Rows near named flat spaces through zero
cg_qg: [ -4   8   6  -9   5  39  11 -32  20 -20  13  12 -24 -11   2 -15  -5 -22
 -29  39 -20 -38  25 -20  -1]
ct_jg: [  6  -5  -1   9 -23   3  -3   5 -12  23  11  -5   9  13  -2  -2   2   1
   9  -1  29  17   1  13 -10]
cg_qg: [  1 -16   7  -2  -4   8 -10  -2  -4 -11   2   8   0  -2   8   4   0  -6
  12   8 -14 -17  -7  14  -5]
gz_pq: [  2   2   6  -5  10   6   3   2   0  -8  -6  -8 -18   6  -2   4   4 -20
  -3  10 -11  -4   9 -10  -8]
lq_rf: [  2  26 -15   6  14  12  -2  37 -15   3  -3   5  -9  -2  -5  12  -7  -7
  -1 -14 -12   7   1  -5  19]
ct_jg: [ 14  17   3   5  -9  20  10  21 -23  18   2  -8 -14  27  -2  -2  -3 -26
   1   3  13  21   9   0 -19]
cg_qg: [-26   0  -6   0  26  12  17  -7  20 -16  -5 -21 -40  -7 -23   9  11   6
 -17  21   5  -6   3 -10  10]
gz_pq: [  1  29  35  10 -22  21  10   8   1  -7  21  32 -27  -1   3   1  -6 -16
  -4   4   9  -1  -6   6  -4]
ct_jg: [ -4 -23   2   0 -44  16  14 -33 -14  26  10   2  36  23  10 -34 -12  44
   7  20  43  16 -23  52 -25]
qh_jz: [-32 -30 -40 -15  32   1  12   9   5 -32 -43 -23   1  -9  -3  14  -4  54
  25  16 -33  -1 -49  53  20]
gz_pq: [ -1   8  39  -2  -7  -4  -6 -15  -6   2   8  16   2   2   2 -13  -1   2
 -15   3   5 -11   3  -5 -11]
lh_fm: [ 16  18 -21 -24  -1   8  -8 -15  -9  17  -9  -6  38   1  11 -25 -15   3
 -18  24 -23  -6  30  -6   1]
cg_qg: [  7  25  -3 -23  18  15  -9  -9 -14   9 -11 -10  10   3  -1 -20  -9  -9
 -33  30 -28 -17  37 -20  -1]
cg_qg: [ 19  18  -2   3 -43  32  13  -3  15  -9  24  39   2  -9  26  -5 -17 -20
  14  13  -6  -3  -4  20  -1]
gz_pq: [  8  27  14  -7 -25  -2  17 -14  24   1   6  -2 -12   0   2  -4   2 -15
  -5  23  12  16  14  -2 -11]
cg_qg: [ 28   8  38   9 -38  -2  -5 -13  -5  16  29  27   9  13  17 -14  -2 -35
  -1 -13  21   2  16 -16 -28]
qh_jz: [ 11  30   1 -23   1 -16   8   8 -15  11 -30  -9  27  14  10 -14 -13  17
  -1   6 -17  26  -3  16  -7]
gz_pq: [ -4 -14  15 -12  59   0  -9 -10 -30  -7 -25 -13  -3  19  -6 -18   0 -10
 -33  -9 -33 -31  15 -43 -13]
lh_fm: [  8   3  18  -6 -16  -4  12 -24  18 -11   4  15   2  -1  15 -11  -3  -8
  -1   6  -3  -3  -2  -1 -13]
lh_fm: [ 39  -1  21  -1 -15 -46 -47 -11 -19  31  17  25  64  -4  22 -17  -2 -21
  -7 -47  -5 -12  34 -45  -6]
qh_jz: [-18 -18 -11  -1  63  -7   0  16 -21 -14 -31 -19 -12   9 -14   5   3  13
 -12 -26 -23 -11 -13 -21   9]
lq_rf: [  3 -15  -9  -1  18  -7   4  18  -5 -17 -20  -6  -7   7   7  13   1  -8
  21 -16 -22   4 -19   6  -4]
cg_qg: [ 11 -25 -22 -10  15   6  13 -47  17 -19  -2  21  34  -7  28 -33 -18   2
 -16 -13 -30 -32   3 -28   0]
ct_jg: [ 20 -33 -13 -14  -8 -29 -30 -12  30 -25  -3   0  19 -29  22  22  12 -30
  33   5 -43 -27  11  -3   3]
qh_jz: [ 29  15   5 -14 -33  -8 -32   3   6  10  12   2  16 -14  12  10   6 -40
  13  26 -20  -7  39  -1  -5]
gz_pq: [  2  35 -38 -28   0 -17  -1  26  16  -2 -34 -29  12 -19  -2  19  -2  16
  17  31 -32  27   5  30  24]
lh_fm: [-21  -6 -11   5  14  35   7  -5  -2 -11   6   7 -16  -7  -9  -5  -7  16
 -15  15  -3 -22  -6   6  14]
lq_rf: [  4  -3 -10  12  18  12  -4  25 -23   5   0   0  -8  11  -4   6  -2 -14
   1 -22  -3   0   0 -13   2]
lq_rf: [-15  18 -11 -12 -20 -38 -21  -9  45 -11   4  12  28 -59   0  16   2  46
   8  13 -11  -5  -5  24  46]
ct_jg: [  2  -3  50  14 -24 -41 -21   8  14  -9  18  21 -10 -16   1  25  18 -10
  22 -25  15   2 -14   2  -3]
qh_jz: [ -4  -7 -33 -12  20 -16   4   2  -1  -9 -28   0  36  -8  12  -6 -15  40
   9 -18 -27   4 -25  15  19]
qh_jz: [ -3   0  16  -5   4  -1  -5   5   3  -2  -4 -28 -35   7 -16  17  20 -28
   1  28   3   2  18  -4 -15]
lq_rf: [ -3   1 -21   0  -2  -1   1  -1  29 -17   5   8  -2 -27   4  13   0   0
   8   3 -14  -9  -1   0  23]
lh_fm: [-13  23  21 -22  15  -1  13  -4   5 -25 -26   3  -9  -4   3  -5  -8  20
  -8  23 -31  -5 -16  19   2]
lq_rf: [ 10  38 -52  16  44  45   8  78 -33  -5  -9   8 -30   4  -5  24 -19 -36
   1 -33 -38   6   4 -24  33]
ct_jg: [ 11 -46  -8  14  -3   2 -32   7 -11   6  16 -10  -3   3  -2  19  18 -35
  21  -7   4 -19  15 -10 -11]
lh_fm: [-21 -22 -31  18  37  28 -23  22 -24   5   9  -7 -11 -10 -24  13   3   8
 -13 -10  -2 -29   7 -15  29]
qh_jz: [ -7 -22 -25   2  33  -3  -9  13  -7 -14 -15  -3   5  -7   0  10  -1   8
   7 -21 -25 -15 -12  -6  16]
gz_pq: [  2 -19 -13  -2  28  -1   5 -11  -3  -1 -10 -19  -4  13  -4  -6   5 -14
 -11  -7  -6  -7  13 -29  -9]
lh_fm: [-11  18 -16 -23  22  19   3   0  -9  -5 -24 -13   4  -2  -4 -10 -11  19
 -17  34 -32 -10   7  12  10]
lq_rf: [ 12 -30   9  17  35   0  26  14 -40   2 -19  -7 -13  55   6 -11  -3 -23
   5 -57   9  17 -25 -27 -38]
qh_jz: [ -2  36  25 -21 -29  -7  25 -18   7  13 -13 -11   7  14   0 -21  -6  26
  -9  37  20  34  -4  32 -19]
qh_jz: [  9  33  17 -23 -28 -30  22 -17  20  17 -18 -30   6  14  -1 -10   6   6
  -2  30  22  46  11  13 -23]
lh_fm: [ 10  19   6  -6 -33   0  21 -12   8  11   1   4  13  10  11 -15  -9   9
   5  12  18  27  -6  22 -14]
ct_jg: [  9  19 -23 -24  30  11   7   5   7 -19 -26 -15 -10  -4   5   2  -6 -26
 -10  22 -51 -11  22 -19   6]
cg_qg: [  2  29 -30  -1 -21   7   2  44  -8   8  -9   2  11  -7   3  18 -12  20
  29   4  -5  32 -20  48  21]
ct_jg: [-16 -38  40  21  -6 -10  -2 -23   7 -22  21  38  -4  -8   7  -2   3  18
   7 -31  16 -25 -38   6  -5]
gz_pq: [ -3  -9  47  27  -9  22  -5   0 -16  -5  34  40 -25   6   0  -2   0 -19
  -7 -23  20 -23 -11 -12 -12]
gz_pq: [  8  23  10  -6   5 -35 -11   0  23   7   0 -21 -13 -13 -14  14  20 -27
 -13   2   4   9  38 -41   4]
lq_rf: [-10  -4  -1  -1  -7 -31 -32  18  11  -8  -1   2  11 -33  -5  29  11  21
  23  -2 -11  -5 -11  23  27]
cg_qg: [ -4 -37  -5  -1  26  -6  32 -40  27 -25 -12 -14 -17  12   5 -12   7 -11
  -7  -8  -1  -8  -7 -29 -20]
gz_pq: [ -3 -51 -29 -10  40 -17  -9 -27 -15   8 -24 -32  34  15  -2 -20   3  19
 -11 -14  -9 -14   6 -22  -8]
qh_jz: [ -8  14   2  -7  16  -5  18  -3 -14   4 -20   2  16  13   2 -21 -15  35
 -14 -13  -1  14 -19   6   1]
lh_fm: [ -3  34 -38 -37  33   6  13   4  14 -19 -42 -23   3 -13   2  -3 -12   9
 -13  39 -58  -2  14   3  21]
cg_qg: [  3  -4  27   8  -3 -11   7 -12   5   6   9  -7 -19  14  -8  -2  13 -20
  -9  -8  26   7  10 -24 -21]
lh_fm: [ -4   4  -5  -3 -17  26  18 -12  -1   7   3  -3  -2  11   0 -14  -8  11
  -4  27  15   8  -3  23 -10]
ct_jg: [  1  26  14  11 -12 -21   1  18   7   7   8  11  -4  -8  -5  11   3   3
   3 -23  19  22  -6  -5  11]
ct_jg: [  2 -15 -39   9  15  -6  -3   1  18 -10   6  10  13 -22   6   7  -4   1
   4 -30 -12 -12   0 -23  28]
lq_rf: [  3  16   6  -2  10  -5  18   9 -10   2 -15   0  -1  17   3  -8  -8   5
  -4 -16   0  19 -12  -3  -7]
lq_rf: [  5  45  18  -1  -6   7  53 -22  10   9   1  13  -6  23   5 -37 -18   7
 -35 -10  28  31  -1 -22 -15]
[-25 -13  10  -7  -8 -16  -8 -29   8   4  -1  -3  22 -14  -8 -12   2  56
  -9  17  18  -7 -14  27   8] : ct_jg
[ 31  31 -32 -10 -13 -11   9   2  -8  25  -8  13  57   6  25 -27 -27   9
  -4 -26  -8  26   9  -9   7] : cg_qg
[ 13 -45 -54   9 -11 -18 -24   3  38 -17  13  -2  15 -38  13  35  13 -21
  43 -14 -18 -15   4  -2  25] : qh_jz
[ -3 -16  -2  -6  11 -40 -32  -6  -2  13  -7 -17  29 -12  -8   4  12  18
  -3 -11   0  -5  12 -12   9] : gz_pq
[-19 -39  18   7  17 -14 -12   5  -5 -13  -9 -20 -25   5 -16  22  22   3
  16   0   6  -8 -18  11 -10] : cg_qg
[ 27 -28  36 -16 -10 -31  -3 -35  27 -22  -6 -10 -10   9  20   3  21 -59
  15  11 -20 -13  19 -25 -44] : lh_fm
[  1  11   3  -6 -11  18  12  20  -1  -7  -9 -15 -30  11  -3  16   5 -19
  19  32  -5  15  -4  28 -13] : cg_qg
[ -2  27 -21 -23  21  15  14  17  -9 -12 -34 -11   0   4   4  -3 -15  10
  -2  23 -41   6  -6  18   8] : gz_pq
[-32 -35  14  22  22 -25 -23  -4   4  -4  13   1  -8 -20 -24  15  19  32
  -6 -30  26 -20 -15 -12  20] : cg_qg
[  5 -27 -11  22   6  24  10 -18   2   3  26   8 -13  10   0 -10   1 -28
 -13 -20  21 -16  13 -38  -8] : lq_rf
[ 15   9  17  -7  12  -8 -33   3 -14   8   5   2   6  -5  -1   1   6 -33
 -17  -1 -22 -24  38 -38  -1] : qh_jz
[  2  35 -20  -2  -5 -12  -1  20   2  23  -3 -15   8  -6 -12   6   0  10
  -6  -1  14  30  15  -3  18] : ct_jg
[ 16  -4 -17 -14   3  23   3   0 -11   0 -12 -17  -2  18   8  -5  -4 -29
   4  26 -23  -4  17   2 -18] : ct_jg
[ -5 -20  17 -18  27  27   0 -17 -13 -25 -18 -10 -22  15   3  -8   1 -21
 -10  36 -38 -36   6  -1 -23] : ct_jg
[  2 -14  34   2 -24  10  -7  -4 -24  16   7  -8  -7  27  -4  -5   8  -7
   8  22  25   6  -2  26 -35] : ct_jg
[  7  55  13   7 -41  27   8  22   5  15  27  16 -24  -5  -6   7  -5 -19
  -4  25  22  20  17  12   5] : cg_qg
[  6  14   4   7 -10  34  13  36 -31   3  -3   7 -20  26   4   6 -10 -15
  18   4   0  17 -18  30 -14] : qh_jz
[-13   1  44   9 -43  47   5 -38 -33  25  37  45  25  17   7 -51 -24  44
 -29  20  43 -18 -16  37 -19] : lh_fm
[-14   1  27  -6 -14  32 -31 -23  -5  -7  27  32   5 -26   1 -11  -6  12
 -21  40 -16 -54  13  14  11] : qh_jz
[-11 -32 -30  28  11  -1  24  -2  16  -9  10   8  -6  -1  -1   4  -1  15
  10 -47  27   9 -30 -11  13] : qh_jz
[ -2  35 -28   6 -22   8  15  41   5   7  -3  -1  -5  -7  -4  20  -8  17
  24   3  11  40 -20  40  22] : cg_qg
[-13 -29  14  16   1 -30 -34  21 -19   7   5   2  12  -8 -10  21  13  25
  21 -31  16  -2 -23  17   9] : cg_qg
[  2 -13  20  -8 -24 -41 -18 -39  13  21   9  -7  38  -7   0 -16  10  23
  -8   3  27   3  13  -3  -9] : gz_pq
[  2  -6 -43 -31  15   9  -7  -8   3 -13 -29 -16  29 -13  13  -6 -12  15
   6  35 -52 -17   6  21  13] : lq_rf
[ -1 -12  -9  -7  32  18  12  -4 -15 -10 -18 -11  -9  18   1 -11  -5 -10
 -11   3 -22 -12   1 -13 -11] : gz_pq
[ -1  39   2  15  -4  -2  32  -4  22   3  16  25  -8  -7  -1 -12 -11   8
 -24 -31  27  20  -2 -29  17] : lq_rf
[  3 -27  16   3   1  -3   2 -14 -11   3  -1  -7  -1  21   2  -8   6  -7
   2  -6  12  -1  -4  -3 -26] : lq_rf
[ 15  26  24 -12 -34   2 -17 -14   1  14  17  16  18  -8   9 -12  -4 -10
 -10  27  -2  -8  27   3  -6] : qh_jz

Rows near named flat spaces through zero (a row that begins with a name and a colon came from that space)
sgtj: [ -2  32   6  28 -10  -6  -6 -15 -16  -5   1  31   0   0   3  -3 -13   3
 -23  -9 -31 -17   0 -30  -2]
tggq: [-15  32   1   2 -16  10  -2   0   1  -1 -19 -28   0   8   4   3  18   9
   5  16 -28   2  -7   2  -1]
frmn: [  1  45   0   8  10 -37  37 -29  12 -37 -28  15 -21   7  12 -13 -20 -16
   8 -14 -28   4  -5   2   6]
hrsq: [ -1 -19   1  -4  12 -10   9  12   0 -17  -5  26   0  17  22  -6 -38   1
  23 -28  30   9  22   7   0]
frmn: [  3  11   0   0   5  -6  15  -5   4  -7  -3   5  -3 -14   0  -7  -2  10
 -12 -20 -10  -4   6 -17   3]
frmn: [ 16 -27   4  -2  -3 -38 -20  -9   2 -10  23  -4  11 -29  29  17   2 -25
  52  28  18  -1  -4   6  17]
brzc: [ 27 -43  -7  19  67 -33  19  -6  17   5 -15  -8  14 -28 -36  -7  30 -12
 -21  33  -9   3  30  13 -15]
frmn: [ -3   3  -4   6   1  11 -20   7   0   9  24  21   6 -17   5  -1   5  10
  -5 -30  -3 -21   5 -32  22]
brzc: [ -3  -2  -6  17  38  -2  -8  12  18  12  -8   8  10 -13 -12  -6  27  12
  -8 -12 -25 -15  25 -16  15]
frmn: [ 15 -18   7   6   5 -39  -9  -7   1 -13  16  20   8 -27  27   7 -13 -10
  31  -1   9  -7  11 -12  14]
brzc: [ -5  18  20  15 -20 -16 -32   1  -4  12   6  31   4  -4  21  11  -7  10
  13  -6 -25 -20   0 -22  15]
brzc: [  7 -61  30 -12   0  -4 -32  42   0  47   1  12  18  -4   3  15  -4  36
   8   6  23   0  29   9 -13]
tggq: [-37  40 -22  19 -16  23 -15  19  -8 -41 -18 -55  27   6  55   6  20  13
  63  10 -21   5  25 -16  15]
tggq: [  6 -16 -28  30  15   5  -5 -12 -22 -28  17 -33  28 -19   1   3  20 -27
   6  43   8   3  11  -7 -10]
frmn: [ 18 -20  20  -5   0 -31  22  -3  -4  -2 -19  -3   1 -13   1   1 -17  12
 -10  15   2  13  15   8 -29]
hrsq: [ 14 -33 -17 -10  12   9  30   0 -11 -23  22   1   5 -23   0 -14 -23   4
 -18 -32  45   8  19 -18 -10]
sgtj: [-10  27   1  -1  -2  19  21   4   2   5 -27 -19  -6   6 -18 -11  12  27
 -36  -8 -28   3   5  -7 -16]
frmn: [-20  21 -35   5  28  46  11  12  10 -13  11   9  -1   3  -9 -23   9  10
 -19 -64   2 -14  15 -34  28]
frmn: [  3   5  -6  -3   9 -12  20  -9   7 -18  -9 -10  -4  -5   4  -5  -2  -7
   7   0   0   8   2   5   0]
sgtj: [-12  52  -9  13   3 -14 -15 -26  20  -9   0  13 -18  15   4   3  20 -40
  29   8 -37 -15 -36   8  40]
brzc: [  0  -3  10  10   5  -9 -19   8   3  15   0  16   7  -5   3   5   5   9
   3  -1 -14 -11  10  -9   6]
brzc: [ -1  15   8  -9 -30 -13 -27  -6   6   5  19 -16   3 -30  24  17  22  -1
  34  14 -14 -12 -20 -13  27]
brzc: [ 20 -12  29   1 -28 -41   6 -14 -22  -9   2  25   0 -14  23   8 -43   4
   1   8   8   4   3  -7 -23]
sgtj: [  3 -14  -3  -4  17  -8  37   3   0 -20 -38 -36   2  15  -5  -7  -5   1
   1  26   8  31  19  33 -35]
hrsq: [  7  -1  41  15 -17 -28 -19   9  -8  32 -24   3  13 -18   2  14   7  39
 -16  31 -45  -8  18 -11 -25]
frmn: [ -1  11  -6  -4 -10   4 -15  -6   6   3  21  -9   1 -23   4   6  22  -4
   9  -2  -8 -13 -16 -16  25]
hrsq: [-21  27  25  26 -12   2 -14  16 -13  13 -37  35   0  47   9   0 -28  25
  -9  -4 -33  -3  18   1 -21]
brzc: [  2  21 -29  19  28   9  51 -34 -11 -38 -20   3 -19  43 -36 -24 -20 -45
 -40  10   5  19 -14  27 -29]
sgtj: [ -7  10   1 -15  -5  28  -1  12  11  27   2  -6  -7  -6 -21  -4  21  25
 -30 -23 -11  -9  -7 -13   8]
sgtj: [  2  13   0  13   9 -21   6 -16   1 -13 -12   9  -6  12   1  -1  -6 -22
   8  16 -13   2  -6  13  -1]
tggq: [ -2  15  19 -30   0 -22   1   3  36  20 -11  27 -28   8   4   0  -5   5
  20 -33  -8  -5 -17  14  31]
brzc: [-15   0   8  19  20  13 -31  27   8  31  -8  34   9  16  -6  -1   8  23
  -6 -21 -22 -20  24 -14  12]
tggq: [  9 -29 -18  20  27 -21 -15  -8  -3 -24  20   6  17  -8  17   5   0 -39
  40  20  23  -1  11   6  14]
tggq: [-19  55  12  12   6  -2 -24  -8  27  31 -23  34 -25  40 -21   1  21 -12
  -4   0 -58 -20 -31  15  27]
hrsq: [  5   4  -7   9  -6   3   0 -14 -13  -8  15   4   1  -6  -4  -1  -3 -12
 -13   4   2  -5  -9 -10  -2]
sgtj: [  2   2  11 -13 -15  -8  10   0   1   1 -14 -17  -4   0   4   3  -3   9
   4  12  -2  11  -4  12 -12]
hrsq: [-14   8 -23  11   9  55  -9   6  -5  21   2 -30   5  17 -46  -5  42  -2
 -43  20 -13  -3 -13   4  -9]
sgtj: [  0 -38 -14 -27  19  15   8  20  16   3   0 -36   4   1  -6   0  17  -1
  20   5  37  18   7  28   2]
hrsq: [-21  20 -55   4  14  90  23  -3 -14 -14  19 -21  -7  33 -48 -27  15 -16
 -60 -29  22   3 -18  -7  -5]
tggq: [-12   5  21  16 -35  23  -5  14 -39  10 -22   6   8  38   0   2 -32  28
 -32  15  -5  10  12   2 -50]
tggq: [ 21 -23  -5 -11  24  -8  11 -11  13  13  23  25 -11 -22 -29  -8   3 -12
 -28 -21  15  -9  -9  -6  11]
tggq: [ -3   5   4   2   8   8  -5   5   5  17   3  38  -9  13 -13  -7 -10   7
 -21 -31  -4 -12   0  -9   8]
sgtj: [ -1 -14   1 -25 -11  14 -10  14  10  17  14 -15   0 -11   2   6  13  11
  10  -8  17   0  -8   2  13]
hrsq: [ 10 -50 -23  27  24  11  -9  -1 -32 -20  32  34  18  18  -1  -4 -36 -35
  -2   2  56   3  19   2 -15]
hrsq: [ -1  29  -7  10 -19   8  20 -20 -23 -29  11  25  -9   5   8 -13 -36  -4
 -26 -31   2  -4  -7 -28  -7]
[-12   4 -12   6  14  13  11   4   0 -12 -18   3  -5  40  -4  -8 -13 -13
   5  -1   9  12   4  23  -8] : frmn
[-10 -30  -3  -7  18  31 -17  32   9  31  -5  -5   6  24 -21   1  16  12
  -4   1  16   4  11  21  -3] : brzc
[  1   8 -15   8  26 -26  21 -13  10 -40  -9  13  -5   8  22  -9 -20 -27
  33 -13   8   7  10   8  14] : frmn
[ -6   6  12 -15 -18   1   6  10   1   1 -12  -7  -4   5  13   1 -11  20
   7  -9   2   7   3   2  -6] : tggq
[-12  -1   5   4   9  14 -18  19  10  27 -20 -13   5  21 -15   5  26  11
   0  20 -18   1   4  19  -4] : hrsq
[ -1  -9   4 -39 -20  -3 -18   6  23  14  15 -26  -9  -8  15  16  20 -10
  49  10  20   5 -30  25  30] : sgtj
[ 15 -43  14 -13   7  12  22  20 -10  24  -8   2   5  -8 -29  -8 -14  38
 -55 -12  20  10  26  -3 -41] : sgtj
[ 31 -35  -3 -36  -1 -12  37 -13   6  -5  18 -39  -3 -54 -16  -2  12   3
 -20   6  29  14  -8   0 -11] : tggq
[  7 -30 -10  20  19  -8   7   3 -20 -25   1   5  19   2  12  -3 -23  -9
   7   8  25   9  31  -1 -20] : sgtj
[-38  59 -18  -7  -1  57   3  28  19   3  -4  -2  -5  -5   5 -20  21  54
 -20 -88 -33 -23  15 -57  39] : tggq
[-36  22 -20  22  15  68  -8  24 -10  12 -23   7  -2  74 -31 -14   1   4
 -33 -11  -6   3   6  15 -16] : hrsq
[  4   3   8 -13  -1   6   9   1   8  19   1  18 -14  -1 -19  -7  -4  14
 -30 -25  -3  -5  -7  -6   1] : tggq
[ -5 -23 -20  28   1  36  -2  16 -41 -22  18  -3  32  -5  10  -7 -20  16
 -21 -11  27   0  39 -35 -26] : tggq
[ 15  14  23 -50  -8 -32  24 -17  44  26 -14 -13 -37 -19 -20   3  22   0
  -1   0 -17   5 -42  28  18] : tggq
[  8   3  -4   5  11 -14  24 -11  -2 -19  -6   3  -2 -12   0  -9 -10   0
 -12  -9  -2   3  10 -10  -8] : brzc
[-11  -3 -24   4  20  22  -4   9   4 -12  11   3   4  10   4  -7   3 -10
  13 -22  17  -3   8  -4  19] : frmn
[  5   7  -2   1  19 -23  40 -11   6 -29 -26   1  -8   5   4 -13 -20  -4
  -1  -8  -2  14  14   9 -13] : frmn
[ 10 -23   1 -11   8   1  23   8  -1   1  -7 -21   6 -19 -10  -5   3  21
 -21  -1  10  11  18  -2 -20] : frmn
[ -8 -19   5 -28 -29   9  18  31 -12 -27  -3 -28  14 -15  53   0 -34  45
  34 -35  41  20  36 -17 -11] : tggq
[  9 -40  12 -31 -28   2 -30  17   0  22  40   1   7 -26  19  17  -3  10
  27  -9  41  -5  -9  -6  17] : sgtj
[  0 -77  -4  26  47  16 -52  38  -2  42  -2  -4  35  30 -27  16  30 -14
  15  62  24   5  30  44 -18] : hrsq
[ 11 -12  28  11  -3 -28   0   2 -11   9 -11  38   3  -1   6   1 -32  18
 -14  -5  -7  -3  20  -8 -21] : frmn
[ -8  40  12 -17 -25 -21  19 -14  14 -13 -38 -41 -17  13  13   7  10  -5
  28  34 -29  19 -25  33  -5] : sgtj
[ -2   5   4  23 -29 -11 -16  -4 -33 -29  15   8  21 -13  45   8 -29   4
  24   3   4  -5  16 -31  -6] : sgtj
[-19   0  -8  18  15  15 -24  13  -1   2 -10  23   0  57   2   1 -11 -23
  24   7   8   2   1  29   5] : hrsq
